Here is a tiny trained network, its code and every weight. The questions are about switching its units off for an input and a class, where a switched-off unit gives its printed mean instead of its output.

import numpy as np


def w(rows, s, z=0):
    codes = np.array(rows[::2]) - 128.0
    scale = np.full(codes.shape[1], s)
    scale[-1] = z or s
    return codes * scale


def f(y):
    return y / 2 * (1 + np.tanh(0.7978845608 * (y + 0.044715 * y**3)))


def log_softmax(a):
    a = a - a.max(-1, keepdims=True)
    return a - np.log(np.exp(a).sum(-1, keepdims=True))


def net(x, mask):
    res = np.array(x, float).reshape(1, 5) / 4 @ E
    y = f(res @ A[0][:, :-1].T + A[0][:, -1])
    res = res + np.where(mask, y, B[0][:, -1]) @ B[0][:, :-1]
    return log_softmax(res[-1] @ U[:, :-1].T + U[:, -1])


A, B = {}, {}
E = w([
[66,159,142,103,84,131,119,77,169,129,135,136],'x0',
[127,122,132,193,92,139,163,154,223,68,103,106],'x1',
[133,216,128,150,159,150,189,166,119,56,89,136],'x2',
[92,196,247,86,117,194,237,197,143,125,47,76],'x3',
[89,141,138,72,197,99,144,138,170,29,136,79],'x4',
],0.013)
A[0] = w([
[134,64,64,172,126,97,21,43,144,132,217,169,122],'N1',
[150,114,103,139,75,174,160,76,96,130,143,103,25],'N2',
[137,165,112,144,147,135,143,91,99,128,187,136,96],'N3',
[122,124,173,145,129,143,169,172,154,110,79,80,71],'N4',
[165,102,81,181,147,115,82,121,178,109,112,123,134],'N5',
[5,182,139,81,143,81,110,42,190,100,167,103,159],'N6',
[136,104,152,157,120,156,172,138,153,171,90,128,132],'N7',
[164,109,96,166,130,98,146,166,159,54,132,117,90],'N8',
[134,132,78,146,96,136,119,124,142,128,129,116,30],'N9',
[148,138,165,177,83,112,122,154,137,114,112,170,2],'N10',
[123,121,119,160,69,148,122,108,122,174,112,167,49],'N11',
[114,166,172,114,114,141,167,149,160,89,59,102,162],'N12',
[144,137,144,177,71,126,120,76,100,185,116,166,98],'N13',
[116,150,144,130,131,139,96,143,108,176,104,138,130],'N14',
],0.013,0.0071)
B[0] = w([
[149,129,100,51,148,100,44,114,151,186,255,88,253],'N1',
[136,141,136,114,103,135,113,93,118,136,132,150,137],'N2',
[134,128,194,148,149,114,150,115,98,104,119,115,144],'N3',
[84,179,140,120,102,213,127,174,212,110,121,91,195],'N4',
[139,144,117,162,194,111,151,174,54,73,172,116,176],'N5',
[167,167,197,76,119,201,149,80,151,81,160,63,204],'N6',
[149,164,146,97,157,105,157,79,144,101,98,148,169],'N7',
[124,143,115,213,179,158,198,178,110,183,139,168,170],'N8',
[93,150,116,123,162,127,123,143,125,141,154,94,138],'N9',
[114,119,102,92,156,121,123,105,106,148,192,92,141],'N10',
[154,88,156,93,95,106,139,89,126,105,120,137,160],'N11',
[126,172,153,159,115,162,101,115,214,114,138,109,221],'N12',
[78,81,98,92,107,81,135,70,101,114,56,143,174],'N13',
[146,124,135,99,144,73,167,129,84,87,88,145,147],'N14',
],0.011,0.03)
U = w([
[188,155,94,201,225,116,219,215,30,101,117,188,171],'0',
[165,176,78,200,181,171,130,245,190,144,193,101,26],'1',
[180,88,120,12,178,77,36,87,96,142,223,64,249],'2',
[102,13,182,81,120,177,79,253,227,184,125,58,42],'3',
[45,58,100,214,54,191,18,192,153,143,105,180,3],'4',
[165,213,224,127,119,235,184,134,221,51,98,59,181],'5',
[135,84,137,90,65,90,122,88,145,151,1,244,16],'6',
],0.0073,0.004)

Each question gives the input, the list of numbers given to net, and the class t.
The units are the neurons (one row each of A and B). Each row of codes is followed by its name. A weight is (code - 128) times the scale printed after its matrix; where a second scale follows, it is the last column's (A, B and U).
mask holds one flag per neuron, in row order. A switched-off neuron (its flag False) gives its mean, the last column of its row in B, instead of its output. The means were averaged over made-up inputs and are rounded, as every weight is.
A unit's drop is (log p(t) with every unit on - log p(t) with that unit switched off) / (log p(t) with every unit on - log p(t) with every unit switched off).
The circuit of an input: a set's keep is (log p(t) with only the set's units on - log p(t) with every unit switched off) / (log p(t) with every unit on - log p(t) with every unit switched off). Starting from the 12 units with the biggest drops (on a tie, the unit counted first), units are removed one at a time, each time the one whose removal leaves the highest keep (on an exact tie, the one counted first), for as long as the keep stays at least 0.8.
circuit, biggest first: the units of the circuit, biggest drop first
most important unit: the unit with the biggest drop
top k neurons: the k neurons with the biggest drops, biggest first
drop when u is switched off: that unit's drop, to one decimal
input [-8,-3,7,-1,5], class 0: circuit, biggest first : [N1 N6]
input [-3,0,-2,0,4], class 0: circuit, biggest first : [N1 N12 N4]
input [-6,-3,4,3,-6], class 0: top 2 neurons : [N1 N6]
input [-2,3,-1,0,1], class 1: most important unit : N6
input [-6,8,6,-4,6], class 0: circuit, biggest first : [N1 N8]
input [-5,2,-1,-3,5], class 1: top 2 neurons : [N8 N13]
input [-6,6,7,-2,-1], class 1: top 3 neurons : [N13 N4 N14]
input [-5,0,0,0,4], class 1: circuit, biggest first : [N6 N13]
input [-8,6,4,-7,7], class 0: circuit, biggest first : [N8 N5]
input [-6,2,3,0,4], class 1: top 2 neurons : [N6 N8]
input [-6,6,4,-4,-7], class 0: circuit, biggest first : [N5 N12]
input [-4,-4,-4,3,-1], class 6: top 2 neurons : [N1 N5]
input [-5,4,-2,1,-3], class 0: top 4 neurons : [N1 N6 N12 N4]
input [-4,2,7,-3,-6], class 0: most important unit : N1
input [3,8,0,-2,1], class 1: top 2 neurons : [N8 N5]
input [-1,-6,-2,4,-2], class 6: top 4 neurons : [N1 N5 N6 N8]
input [5,-6,-6,6,-6], class 6: drop when N1 is switched off : 0.1
input [-2,5,-1,2,-8], class 6: drop when N1 is switched off : 0.4
input [5,-5,-7,5,-5], class 6: drop when N1 is switched off : 0.2
input [7,-4,-2,2,2], class 5: circuit, biggest first : [N1]
